[[144 146 142]
 [121 146 140]
 [153 128 147]
 [144 111 111]
 [138 149 104]]
:
[[153 128 147]
 [144 146 142]
 [121 146 140]
 [144 111 111]
 [138 149 104]]

[[128 119 131 120 127 129 125 124 127 127 119 137]
 [108 125 100 134 131 131 138 125 125 117 117 139]
 [122 140 118 143 138 128 126 131 125 123 121 127]
 [115 125 112 131 130 129 130 127 126 121 124 131]]
:
[[128 119 131 120 127 129 125 124 127 127 119 137]
 [122 140 118 143 138 128 126 131 125 123 121 127]
 [115 125 112 131 130 129 130 127 126 121 124 131]
 [108 125 100 134 131 131 138 125 125 117 117 139]]

[[105 118 151]
 [123 106 121]
 [124 134 131]
 [108 113 113]
 [137 144 117]
 [110 104 134]
 [125 127 147]
 [139 134 124]
 [145 150 140]
 [109 141 126]
 [123 113 139]
 [125 145 143]]
:
[[105 118 151]
 [125 127 147]
 [125 145 143]
 [145 150 140]
 [123 113 139]
 [110 104 134]
 [124 134 131]
 [109 141 126]
 [139 134 124]
 [123 106 121]
 [137 144 117]
 [108 113 113]]

[[124 136 109 114 121 117 114 129 126 144]
 [119 126 110 116 120 121 114 132 122 142]
 [116 135 148 108 103 153 135 123 104 118]
 [138 118 104 145 150 102 120 130 150 139]
 [132 122 147 140 133 136 141 123 129 107]
 [119 102 142 146 132 140 135 136 123 113]]
:
[[116 135 148 108 103 153 135 123 104 118]
 [132 122 147 140 133 136 141 123 129 107]
 [119 102 142 146 132 140 135 136 123 113]
 [119 126 110 116 120 121 114 132 122 142]
 [124 136 109 114 121 117 114 129 126 144]
 [138 118 104 145 150 102 120 130 150 139]]

[[128 128 125 134 128 130]
 [131 136 135 141 129 128]
 [129 133 137 131 125 139]
 [128 126 136 130 128 123]
 [128 132 130 141 123 128]
 [129 137 120 141 129 136]
 [129 130 124 123 126 129]
 [132 133 131 126 129 131]
 [128 124 132 118 129 130]
 [128 123 127 103 127 122]]
:
[[129 133 137 131 125 139]
 [128 126 136 130 128 123]
 [131 136 135 141 129 128]
 [128 124 132 118 129 130]
 [132 133 131 126 129 131]
 [128 132 130 141 123 128]
 [128 123 127 103 127 122]
 [128 128 125 134 128 130]
 [129 130 124 123 126 129]
 [129 137 120 141 129 136]]

[[128 100 122 137 108]
 [157 123 139 148 130]]
:
[[157 123 139 148 130]
 [128 100 122 137 108]]
---
[[145 129 128 130 151]
 [153 131 128 129 143]
 [141 154 132 128 129]
 [128 132 155 139 129]]
:
[[129 128]
 [131 128]]

[[119 120 118]
 [131 115 139]
 [105 111 149]]
:
[[120 118]
 [115 139]]

[[129 123 134 145 128]
 [149 120 124 106 106]]
:
[[123 134]
 [120 124]]

[[145 127 109 139]
 [108 128 103 118]
 [127 130 126 108]
 [137 157 137 114]]
:
[[127 109]
 [128 103]]

[[129 125 134 123]
 [130 150 105 155]
 [118 121 120 147]
 [129 121 137 119]]
:
[[125 134]
 [150 105]]

[[112 158 131 137 111]
 [136 111 127  98 127]]
:
[[158 131]
 [111 127]]

[[102 141 126]
 [107 142 137]
 [129 123 136]
 [122 120 117]]
:
[[141 126]
 [142 137]]

[[120 136 117 106 114]
 [122 125 113 115 124]]
:
[[136 117]
 [125 113]]

[[127 129 129 129 130]
 [131 124 123 124 119]
 [129 126 125 127 122]
 [131 124 123 124 120]
 [135 118 114 120 102]]
:
[[129 129]
 [124 123]]
---
[[102 130 122 122 126 143 126 135 110 135 125 128]
 [120 121 119 113 133 112 120 122 128 141 133 145]
 [138 136 138 147 126 142 132 133 130 120 123 117]
 [102 130 122 120 127 143 126 135 110 135 125 127]
 [123 131 127 128 118 125 140 135 123 107 112 114]
 [132 132 133 134 119 139 140 135 126 108 120 107]
 [138 136 138 147 124 143 134 134 130 116 123 112]]
:
[[138 132 123 102 138 120 102]
 [136 132 131 130 136 121 130]
 [138 133 127 122 138 119 122]
 [147 134 128 120 147 113 122]
 [124 119 118 127 126 133 126]
 [143 139 125 143 142 112 143]
 [134 140 140 126 132 120 126]
 [134 135 135 135 133 122 135]
 [130 126 123 110 130 128 110]
 [116 108 107 135 120 141 135]
 [123 120 112 125 123 133 125]
 [112 107 114 127 117 145 128]]

[[112 100 116 128]
 [141 122 113 126]
 [143 123 123 124]
 [149 117 119 117]
 [139 109 117 120]
 [120 115 148 120]
 [145 137 134 122]
 [ 99 147 127 128]
 [132 134 153 118]
 [127 132  99 128]
 [135 136 123 120]]
:
[[135 127 132  99 145 120 139 149 143 141 112]
 [136 132 134 147 137 115 109 117 123 122 100]
 [123  99 153 127 134 148 117 119 123 113 116]
 [120 128 118 128 122 120 120 117 124 126 128]]

[[127 101]
 [128 141]
 [122 112]
 [125 104]
 [126 102]
 [124 112]
 [128 117]
 [123 108]
 [130 129]
 [124 106]]
:
[[124 130 123 128 124 126 125 122 128 127]
 [106 129 108 117 112 102 104 112 141 101]]

[[133 125 126 123 116 131 135 128 123]
 [118 126 132 112 146 123 106 127 122]
 [130 123 124 127 120 128 115 128 115]
 [130 133 120 127 113 134 120 133 123]]
:
[[130 130 118 133]
 [133 123 126 125]
 [120 124 132 126]
 [127 127 112 123]
 [113 120 146 116]
 [134 128 123 131]
 [120 115 106 135]
 [133 128 127 128]
 [123 115 122 123]]

[[130 126 129 126 124 129]
 [136 152 111 125 132 133]
 [134 120 133 124 118 123]
 [124 128 125 124 132 135]
 [131 133 121 124 126 128]
 [140 142 121 117 132 126]
 [134 141 116 125 130 133]]
:
[[134 140 131 124 134 136 130]
 [141 142 133 128 120 152 126]
 [116 121 121 125 133 111 129]
 [125 117 124 124 124 125 126]
 [130 132 126 132 118 132 124]
 [133 126 128 135 123 133 129]]

[[135 132 156 124 140 125 134 128]
 [120 133 117 128 137 130 136 129]
 [128 133 117 140 132 133 137 138]
 [122 107 126 134 101 129 117 132]]
:
[[122 128 120 135]
 [107 133 133 132]
 [126 117 117 156]
 [134 140 128 124]
 [101 132 137 140]
 [129 133 130 125]
 [117 137 136 134]
 [132 138 129 128]]
